Below is a small trained network, with its code and all its weights. Each question gives an input and a target symbol and asks what happens when units are switched off, that is, made to give their printed mean instead of their output.

import numpy as np


def w(rows, s, z=0):
    codes = np.array(rows[::2]) - 128.0
    scale = np.full(codes.shape[1], s)
    scale[-1] = z or s
    return codes * scale


def f(y):
    return y / 2 * (1 + np.tanh(0.7978845608 * (y + 0.044715 * y**3)))


def softmax(a):
    e = np.exp(a - a.max(-1, keepdims=True))
    return e / e.sum(-1, keepdims=True)


def log_softmax(a):
    a = a - a.max(-1, keepdims=True)
    return a - np.log(np.exp(a).sum(-1, keepdims=True))


def net(x, mask):
    ids = ['ΓΔΛΞΠΣΦΨαβεζηθτω'.index(c) for c in x.split()]
    T = len(ids)
    res = E[ids] + P[:T]
    q, k, v = (res @ M[0].T for M in (Q, K, V))
    z = softmax(np.where(np.tri(T) > 0, q @ k.T / 3**0.5, -1e9)) @ v
    res = res + np.where(mask[0], z, O[0][:, -1]) @ O[0][:, :-1]
    y = f(res @ A[0][:, :-1].T + A[0][:, -1])
    res = res + np.where(mask[1:9], y, B[0][:, -1]) @ B[0][:, :-1]
    return log_softmax(res[-1] @ U[:, :-1].T + U[:, -1])


Q, K, V, O, A, B = {}, {}, {}, {}, {}, {}
E = w([
[48,181,59,144,170],'Γ',
[121,152,183,82,204],'Δ',
[70,195,157,18,147],'Λ',
[108,175,204,203,185],'Ξ',
[195,78,233,131,155],'Π',
[5,146,248,167,81],'Σ',
[105,58,92,52,51],'Φ',
[167,215,181,98,152],'Ψ',
[168,47,96,118,143],'α',
[192,57,112,46,224],'β',
[89,220,44,32,65],'ε',
[145,132,51,91,140],'ζ',
[46,50,165,152,249],'η',
[164,126,210,38,104],'θ',
[167,222,39,116,117],'τ',
[117,135,61,70,113],'ω',
],0.012)
P = w([
[111,254,197,22,241],'0',
[60,95,99,62,130],'1',
[68,100,90,68,135],'2',
[66,100,105,68,141],'3',
[67,97,98,65,154],'4',
[78,105,104,66,156],'5',
[70,101,106,57,156],'6',
],0.0069)
Q[0] = w([
[181,133,122,255,64],'h1',
[127,162,139,154,183],'h1',
[161,132,126,204,88],'h1',
],0.017)
K[0] = w([
[133,7,64,180,14],'h1',
[94,190,100,161,116],'h1',
[135,18,82,163,47],'h1',
],0.014)
V[0] = w([
[200,48,148,1,23],'h1',
[23,128,46,160,68],'h1',
[171,202,47,114,125],'h1',
],0.0096)
O[0] = w([
[61,28,70,110,40,59],'h1',
[55,124,255,144,164,1],'h1',
[144,97,169,225,96,202],'h1',
],0.0085,0.0065)
A[0] = w([
[87,254,100,196,46,96],'n1',
[162,161,117,249,84,2],'n2',
[243,61,185,81,87,136],'n3',
[205,163,129,142,86,224],'n4',
[74,78,130,63,132,168],'n5',
[173,208,180,74,19,125],'n6',
[194,100,105,200,99,182],'n7',
[115,42,111,202,91,66],'n8',
],0.0097,0.0029)
B[0] = w([
[98,108,160,253,93,255],'n1',
[154,49,152,132,128,140],'n2',
[82,38,124,203,118,208],'n3',
[249,140,142,108,89,249],'n4',
[90,90,88,122,186,221],'n5',
[44,125,178,56,60,242],'n6',
[100,136,91,202,71,178],'n7',
[79,93,114,162,80,166],'n8',
],0.013,0.0039)
U = w([
[159,163,240,163,182,182],'Γ',
[198,180,72,109,122,94],'Δ',
[52,229,115,108,37,143],'Λ',
[215,200,154,89,86,94],'Ξ',
[162,175,53,78,125,138],'Π',
[38,196,119,5,213,74],'Σ',
[34,92,116,110,253,65],'Φ',
[216,180,111,180,46,67],'Ψ',
[162,42,111,123,236,150],'α',
[170,103,76,156,120,133],'β',
[6,135,190,174,88,137],'ε',
[72,209,73,220,160,243],'ζ',
[162,175,111,43,201,83],'η',
[79,109,63,81,94,87],'θ',
[203,43,187,194,107,62],'τ',
[100,65,197,68,94,254],'ω',
],0.0062,0.0048)

Each question gives the input, a string of symbols that net reads in full, and the target symbol t.
The units are the heads (3 rows each of Q, K, V and O) and the neurons (one row each of A and B). Each row of codes is followed by its name. A weight is (code - 128) times the scale printed after its matrix; where a second scale follows, it is the last column's (O, A, B and U).
mask holds one flag per unit, heads first, then neurons. A switched-off unit (its flag False) gives its mean, the last column of its rows in O or B, instead of its output. The means were averaged over made-up inputs and are rounded, as every weight is.
A unit's drop is (log p(t) with every unit on - log p(t) with that unit switched off) / (log p(t) with every unit on - log p(t) with every unit switched off).
The circuit of an input: a set's keep is (log p(t) with only the set's units on - log p(t) with every unit switched off) / (log p(t) with every unit on - log p(t) with every unit switched off). Starting from all 9 units, units are removed one at a time, each time the one whose removal leaves the highest keep (on an exact tie, the one counted first), for as long as the keep stays at least 0.8.
units of the circuit, in order: the units of the circuit, biggest drop first
top k neurons: the k neurons with the biggest drops, biggest first
drop when u is switched off: that unit's drop, to one decimal
input Δ β η Δ Π Ξ τ, target Ψ: units of the circuit, in order : n4, n1, h1
input Π Γ Γ τ ω, target Π: units of the circuit, in order : h1, n1
input θ Ψ Σ θ Γ ε, target θ: top 2 neurons : n5, n6
input Φ Γ β, target Φ: units of the circuit, in order : h1, n5, n4
input Σ ζ θ Δ ε, target Σ: units of the circuit, in order : h1, n6
input Σ Φ Ξ Σ ω θ η, target Σ: units of the circuit, in order : h1, n1
input Σ Ψ ω η η Ψ, target Σ: units of the circuit, in order : h1, n1
input Γ Φ ε ω α ε ω, target Γ: units of the circuit, in order : h1
input τ Ψ α Ξ, target τ: units of the circuit, in order : h1, n2
input Λ α β τ, target Ψ: units of the circuit, in order : n4, n1, n5
input θ Ψ Γ Σ β θ, target θ: units of the circuit, in order : h1, n5
input ε Γ β ε ε, target ε: top 2 neurons : n1, n4
input Φ Σ θ β η, target Φ: top 2 neurons : n5, n4
input τ Γ Γ α β, target τ: units of the circuit, in order : h1, n3
input θ ε Π η, target θ: top neuron : n8
input η Σ Δ, target η: units of the circuit, in order : h1, n1
input ε θ Σ θ, target ε: top 2 neurons : n3, n4
input η ζ ζ Λ, target Σ: top 2 neurons : n6, n1
input ω ω Γ Λ, target Σ: top 2 neurons : n1, n3
input ε Σ θ θ Π, target ε: top 2 neurons : n8, n4
input Ξ θ Σ Γ Λ ε, target Ξ: units of the circuit, in order : h1, n4
input Σ Π θ θ θ η ζ, target Σ: top 2 neurons : n1, n4
input ε Λ Ψ ζ Λ η, target ε: top 2 neurons : n8, n4
input Ξ β Ψ ω, target Ξ: top neuron : n4
input τ θ Γ Σ Σ Ψ, target τ: top 2 neurons : n2, n4
input Γ ζ Σ Γ Ξ Γ ζ, target Γ: drop when n6 is switched off : 0.0
input Γ Σ Σ τ Σ Ψ, target Γ: drop when h1 is switched off : 1.1
input β η β θ β α, target β: drop when n6 is switched off : 0.2
